Below is a small trained network, with its code and all its weights. Each question gives an input and a class and asks what happens when units are switched off, that is, made to give their printed mean instead of their output.

import numpy as np


def w(rows, s, z=0):
    codes = np.array(rows[::2]) - 128.0
    scale = np.full(codes.shape[1], s)
    scale[-1] = z or s
    return codes * scale


def f(y):
    return y / 2 * (1 + np.tanh(0.7978845608 * (y + 0.044715 * y**3)))


def log_softmax(a):
    a = a - a.max(-1, keepdims=True)
    return a - np.log(np.exp(a).sum(-1, keepdims=True))


def net(x, mask):
    res = np.array(x, float).reshape(1, 5) / 4 @ E
    y = f(res @ A[0][:, :-1].T + A[0][:, -1])
    res = res + np.where(mask, y, B[0][:, -1]) @ B[0][:, :-1]
    return log_softmax(res[-1] @ U[:, :-1].T + U[:, -1])


A, B = {}, {}
E = w([
[156,117,81,233,159,30,56,126,204],'x0',
[57,169,30,158,206,101,205,185,105],'x1',
[115,104,27,182,48,193,80,98,16],'x2',
[133,113,113,102,160,102,116,121,108],'x3',
[170,72,153,143,69,66,153,255,58],'x4',
],0.0068)
A[0] = w([
[141,163,118,147,170,182,137,49,185,137],'neuron 1',
[233,82,198,87,75,142,48,92,162,59],'neuron 2',
[125,141,108,157,123,64,56,147,193,69],'neuron 3',
[32,188,49,152,180,95,214,203,129,49],'neuron 4',
[160,103,106,208,143,75,71,119,179,166],'neuron 5',
[91,124,147,3,94,193,186,116,95,169],'neuron 6',
[157,75,154,168,109,91,146,217,98,110],'neuron 7',
[190,89,89,237,157,94,73,120,167,141],'neuron 8',
[190,93,151,175,113,103,138,209,88,112],'neuron 9',
[105,61,55,212,78,176,104,118,50,8],'neuron 10',
[61,166,103,162,179,150,69,18,194,155],'neuron 11',
[129,142,221,90,180,68,200,183,223,67],'neuron 12',
[156,62,134,142,81,77,157,206,120,101],'neuron 13',
[144,143,147,60,125,161,187,117,73,188],'neuron 14',
[182,63,120,166,90,79,161,214,123,148],'neuron 15',
],0.007,0.0017)
B[0] = w([
[119,123,77,78,96,101,162,105,166,184],'neuron 1',
[172,215,131,166,74,42,149,74,32,249],'neuron 2',
[114,99,166,176,157,124,134,188,134,176],'neuron 3',
[203,206,136,174,74,82,145,81,45,234],'neuron 4',
[97,99,199,165,149,124,172,169,103,206],'neuron 5',
[86,91,208,178,166,135,163,195,135,254],'neuron 6',
[105,116,67,77,104,105,149,119,164,216],'neuron 7',
[82,99,180,188,193,136,175,181,113,213],'neuron 8',
[102,127,103,79,101,121,131,106,166,211],'neuron 9',
[173,113,89,153,180,209,59,121,151,250],'neuron 10',
[98,87,97,56,68,120,168,108,174,224],'neuron 11',
[190,103,67,156,171,206,2,120,139,249],'neuron 12',
[114,101,77,80,88,134,151,104,146,213],'neuron 13',
[92,93,173,171,152,132,132,153,131,210],'neuron 14',
[101,101,93,84,92,116,159,94,162,228],'neuron 15',
],0.0089,0.0058)
U = w([
[71,95,201,162,152,135,173,192,128,253],'0',
[95,113,89,29,91,118,169,99,176,171],'1',
[196,236,137,163,95,79,146,85,65,72],'2',
[180,110,93,144,156,205,7,131,147,16],'3',
],0.016,0.0018)

Each question gives the input, the list of numbers given to net, and the class t.
The units are the neurons (one row each of A and B). Each row of codes is followed by its name. A weight is (code - 128) times the scale printed after its matrix; where a second scale follows, it is the last column's (A, B and U).
mask holds one flag per neuron, in row order. A switched-off neuron (its flag False) gives its mean, the last column of its row in B, instead of its output. The means were averaged over made-up inputs and are rounded, as every weight is.
A unit's drop is (log p(t) with every unit on - log p(t) with that unit switched off) / (log p(t) with every unit on - log p(t) with every unit switched off).
The circuit of an input: a set's keep is (log p(t) with only the set's units on - log p(t) with every unit switched off) / (log p(t) with every unit on - log p(t) with every unit switched off). Starting from the 12 units with the biggest drops (on a tie, the unit counted first), units are removed one at a time, each time the one whose removal leaves the highest keep (on an exact tie, the one counted first), for as long as the keep stays at least 0.8.
circuit, biggest first: the units of the circuit, biggest drop first
most important unit: the unit with the biggest drop
top k neurons: the k neurons with the biggest drops, biggest first
drop of u: that unit's drop, to one decimal
input [6,-1,-1,-7,8], class 1: top 3 neurons : (neuron 15; neuron 7; neuron 13)
input [-4,-7,5,3,-8], class 1: top 3 neurons : (neuron 11; neuron 4; neuron 1)
input [6,-2,3,8,-7], class 1: top 2 neurons : (neuron 11; neuron 1)
input [0,0,4,-3,-5], class 1: circuit, biggest first : (neuron 11)
input [6,-6,5,6,3], class 0: top 3 neurons : (neuron 8; neuron 5; neuron 4)
input [3,-2,-4,1,1], class 3: top 2 neurons : (neuron 12; neuron 6)
input [6,-8,7,4,-4], class 2: top 2 neurons : (neuron 2; neuron 12)
input [-6,0,-6,7,-4], class 0: top 3 neurons : (neuron 6; neuron 10; neuron 14)
input [4,-4,-3,3,-4], class 0: top 4 neurons : (neuron 4; neuron 5; neuron 8; neuron 3)
input [0,-2,5,4,5], class 1: top 2 neurons : (neuron 12; neuron 15)
input [1,7,-6,7,2], class 2: top 2 neurons : (neuron 4; neuron 10)
input [-5,-6,-3,-1,-3], class 2: top 2 neurons : (neuron 2; neuron 8)
input [-8,-8,7,7,8], class 0: top 4 neurons : (neuron 6; neuron 14; neuron 4; neuron 11)
input [5,-8,-3,-3,8], class 1: most important unit : neuron 15
input [8,-7,1,-1,5], class 0: drop of neuron 8 : 1.0
input [3,2,-6,-6,2], class 3: drop of neuron 12 : 0.9
input [8,3,4,-4,4], class 0: drop of neuron 9 : 0.0
